Each row is followed by one of two labels, saying whether the row has a hidden trait. Each part has a new trait and two new labels.
In the rows, 128 means zero.
[126  83 126 108 152 122 124 115  80 149 157  91  96 110  84 117 130 133
 143  63  76 165 135 124 147 128  94 170 128 144 156 137 148 125 140 162
 130 170 114 182 210 145 143 119 120 145 229 126 103 106 142 182 122 132
 159 125 137  95 133 137 108 147 144  81 161 121 120  88 131 142 117  78
 126 145 115 139 172 255 187 116 118 116]	q106
[126 179 148 120 198 130 136 140   1 144 133 139 133 145 144 105 110 130
 123 192 169  76 154  95 122  61 136 102 104 116 166 109 146 112 110 143
 120 227 136 195 159 120 112 121 119 122  97 130  98 143 113 134 142 122
 129 114 139 182 134 129 113 125 142 109 135 134 138 114  65 180 149 106
 130 134 155 174 163  10  90 120 120 125]	q106
[153  93 133 116 130 118 132 111  25 132 149 113  95  97 121 110 110 129
 127 130  94 140 142 141 142  98  88 143 102 116 182 121 128 139 143 149
 121 164 113 172 197 131 119 127 126 133 252 123  79 121 142 147 130 134
 171 115 134 159 129 148 131 167 132  88 171 147 108 115 124 140 127 100
 126 123 131 184 148  88 145 125 121 120]	q106
[112 143 137 124 190 123 126 137  59 158 147 117 100 143 103  98 128 130
 150 151 104 120 136 107 136  91 115 117  99 124 170 121 143 109 118 154
 124 249 118 208 196 135 135 120 106 110 128 130 105 134 129 162 131 119
 146 109 142 128 139 135 110 126 160 116 140 118 130  92  80 166 128  69
 132 138 127 162 192 202 146 113 104 124]	q106
[128 158 149 123 178 139 141 119  28 138 126 176 121 162 122 106 134 125
 125 183 112  81 145 117 116 108 117 126  80 107 146  98 148 125 115 127
 116 219 128 151 135 119 122 120 119  92 154 130  92 137 114 117 145 133
 124 113 139 226 144 138  80 112 122 151 109 144 135 120  68 128 144 123
 120 136 141 178 149  15  97 135 123 116]	q106
[110 109 140 115 166 133 136 118   1 159 139 137  74 138  74 103 133 125
 160 158  53 111 126 148 144  94  98 142  67 109 182 122 148 134 126 145
 126 255 107 201 205 130 117 119 107 132 255 124  60 120 128 157 136 141
 161 106 152 180 141 144  84 145 142 160 159 139 115 110  78 147 131  68
 125 141 119 181 170  75 108 126 114 109]	q106
[123 164 136 100 174 128 129 129   1 145 142 111 123 124 162 100 109 132
 179 174 183 110 163 133 128  86  97 133 115 118 173 123 147 124 125 147
 127 141 137 179 178 116 109 120 113 147 171 125  75 119 127 125 134 143
 170 124 143 168 126 138 135 171 129  66 178 185 136 112 106 148 124  79
 133 131 137 119 174   1 150 113 132 126]	q106
[150 106 129 120 155 128 126 108 180 126 143 148 109  99  85 127 168 131
  69  92 101 169 133 121 136 155  96 176 109 129 145 122 154 144 139 156
 130 121 132 155 153 146 146 124 139 136 232 129 115 109 127 142 125 134
 144 117 125 129 133 146 111 136 132  74 176 101 132 110 140 137 151 130
 125 137 131 144 130 255 169 115 111 117]	q106
[137 141 137 135 169 127 128 130  78 136 152 121 122 127 119 106 141 129
 120 145 152 129 137 114 130 105 125 131 116 124 146 128 132 121 122 145
 121 160 129 173 198 133 140 123 119 118 144 133 108 128 128 143 137 120
 157 119 133 151 124 131 126 134 143  84 151 121 129 118 104 166 141  91
 131 134 143 152 183 158 136 117 110 127]	q106
[165 101 136 121 170 119 139 121   9 129 158 113 112  88 100 116 120 131
  76 103 141 169 140 144 137  78  98 154 140 127 172 143 135 131 129 145
 119 205 109 142 199 146 122 142 134 125 232 123 106 121 141 182 130 139
 145 121 137 126 104 133 129 156 122 112 168 106 118 104 141 156 126 111
 122 120 137 182 146 177 161 140  92 113]	q106
[123 155 148 119 232 128 136 130   1 145 144 106 137 136 112 101 117 131
 127 135 171 141 151 110 112  61 124 147 172 114 147 138 149 100 110 148
 123 187 124 123 211 135 131 132 121 107 116 130  99 124 130 179 134 130
 104 135 138 119 125 107 103 141 105 126 120 119 151  85 121 166 144  97
 124 125 135 121 173  31 180 144 100 112]	q106
[135 139 137 117 180 131 127 133  30 141 151  99 122 119 122 111 111 132
 133 124 160 126 133  93 125 104 127 119 136 122 151 125 151 110 126 159
 113 130 132 192 183 129 132 118 121 145 140 133  95 118 119 146 140 123
 139 132 135 143 122 128 128 139 134  54 145 131 123 101 110 164 147  96
 132 135 134 118 174  42 160 117 110 126]	q603
[137 140 134 141 146 140 142 107  70 132 134 164 114 149 136 112 149 120
 114 160  80  85 113 130 117 129 121 133  84 103 142  96 137 124 127 135
 104 143 124 136 191 119 139 107 117  98 223 134  87 128 109  63 153 126
 127 121 132 212 139 130  75 111 115 154  89 118 110 116  75 126 165 113
 120 140 134 174 142  49 107 132 121 117]	q106
[139 119 121 143 124 137 132 116 142 139 151 131 114 137 142  95 151 120
 133 131 101 113  95 130 121 134 123 160 102 103 134 107 121 122 133 141
  97  80 120 147 203 123 150 103 104 102 229 133  99 119 109 121 158 112
 144 126 131 204 127 126  94 128 125 106  91 126  92 110  94 128 167  83
 127 134 127 175 161  85 136 120 117 128]	q106
[131 157 136 117 181 129 128 119  76 131 142 146 127 125 122 111 149 130
 100 150 160 133 158 107 120 132  96 154 103 120 145 118 149 125 123 144
 130 119 142 146 142 126 132 110 127 122 138 130 116 121 120 127 126 135
 137 124 131 159 135 136 113 139 123  87 144 142 155 106 122 142 118 117
 124 133 142 137 137 110 157 120 120 123]	q106
[153 140 134 130 165 132 134 120  82 127 152 147 131 117 144 108 148 126
 101 149 184 133 135 122 120 116 123 156 125 119 138 123 142 128 127 145
 119 111 135 128 173 128 139 119 122 121 189 133 107 120 118 125 139 131
 142 128 129 177 119 128 120 143 118  74 144 121 120 128 115 152 139 115
 126 133 141 142 150  86 146 126 109 122]	q106
[136 147 133 143 200 132 130 124 173 134 159 121 136 126 108 112 149 128
  77  99 161 163 108  98 117 103 147 169 156 121 120 132 142 103 117 155
 113 117 128 136 212 138 160 120 123 117 112 140 130 121 115 174 145 111
 119 133 126 111 118 115  95 126 125  96 105  71 133  90 105 182 150 100
 127 137 136 128 153 240 178 127 103 123]	q106
[135 138 131 127 171 133 122 106 255 122 132 171 121 125  78 124 176 130
  60 108 101 148 138 103 120 169 100 150  90 124 135 112 149 134 132 150
 129  82 138 139 137 142 164 125 132 104 166 133 122 117 111 130 129 127
 126 120 124 122 147 143  90  98 133 113 130  97 152 109 111 115 101 134
 117 142 128 140 147 255 167 121 116 119]	q106
[131 125 135 128 168 127 133 130  45 146 157  91 114 127  90 105 117 128
 136 124 111 126 122 126 136  87 124 124 117 119 165 131 135 118 127 154
 116 221 113 169 224 134 136 123 110 113 183 130 101 130 131 165 134 123
 147 121 142 133 127 129 116 140 144  98 145 114 110 104 101 153 141  75
 131 131 129 157 178 154 147 126 103 122]	q603
[139 145 140 126 190 128 130 126  95 135 137 146 123 127 111 120 130 130
  95 150 142 122 144 109 126 108 126 137 109 123 158 114 149 123 123 147
 128 188 129 164 133 134 142 126 126 113 150 134 118 131 123 144 134 126
 128 116 133 152 134 133  98 124 135 110 142 121 141 111 100 151 126 121
 123 135 142 156 146 175 145 126 107 120]	q106
[112 140 142 118 188 148 130 110  60 151 124 151 115 147  94 120 139 128
 131 133  81 120 132 111 121 127 117 180 108 111 149 116 175 124 124 151
 131 175 133 164 152 130 138 113 118 136 202 131  91 109 111 134 138 142
 117 128 141 166 142 127  79 120 119 124 125 124 141 112  85 130 131 109
 121 160 128 116 162 113 149 125 114 110]	q603
[119 115 142 100 224 138 129 115   5 146 145 114 114 120  71 128 128 135
 127  93 123 164 158 112 127 111  92 170 144 122 158 135 172 121 127 156
 142 174 130 169 191 145 135 129 128 149 184 125  94 100 134 164 119 150
 124 136 141  95 133 128 115 150 118  94 153 134 158  83 137 140 101  93
 121 138 121 102 172 157 191 128 111 111]	q106
[146 132 137 123 157 127 133 127 111 134 149 122 121 115 125 118 119 131
  81 137 141 124 139 109 128 102 123 137 147 124 158 127 140 119 124 144
 123 200 128 162 159 135 135 124 130 127 169 132 115 127 125 145 125 127
 135 120 129 156 126 133 113 138 138 101 155 111 128 110 102 146 133 112
 127 133 138 149 161 148 151 125 107 121]	q106
[143 138 132 132 189 145 125 144 188 138 141 139 133 124 125 120 126 130
 114 143 167  94 117 107 127 145 156 104 113 122 161 124 152 123 128 160
 113 168 134 183 160 134 151 111 106 109 158 136 127 134 109 103 141 113
 141 126 134 143 119 130 138 119 145  72 156 106 110 130  78 123 120  97
 138 149 142 111 182 209 140 112 106 129]	q603
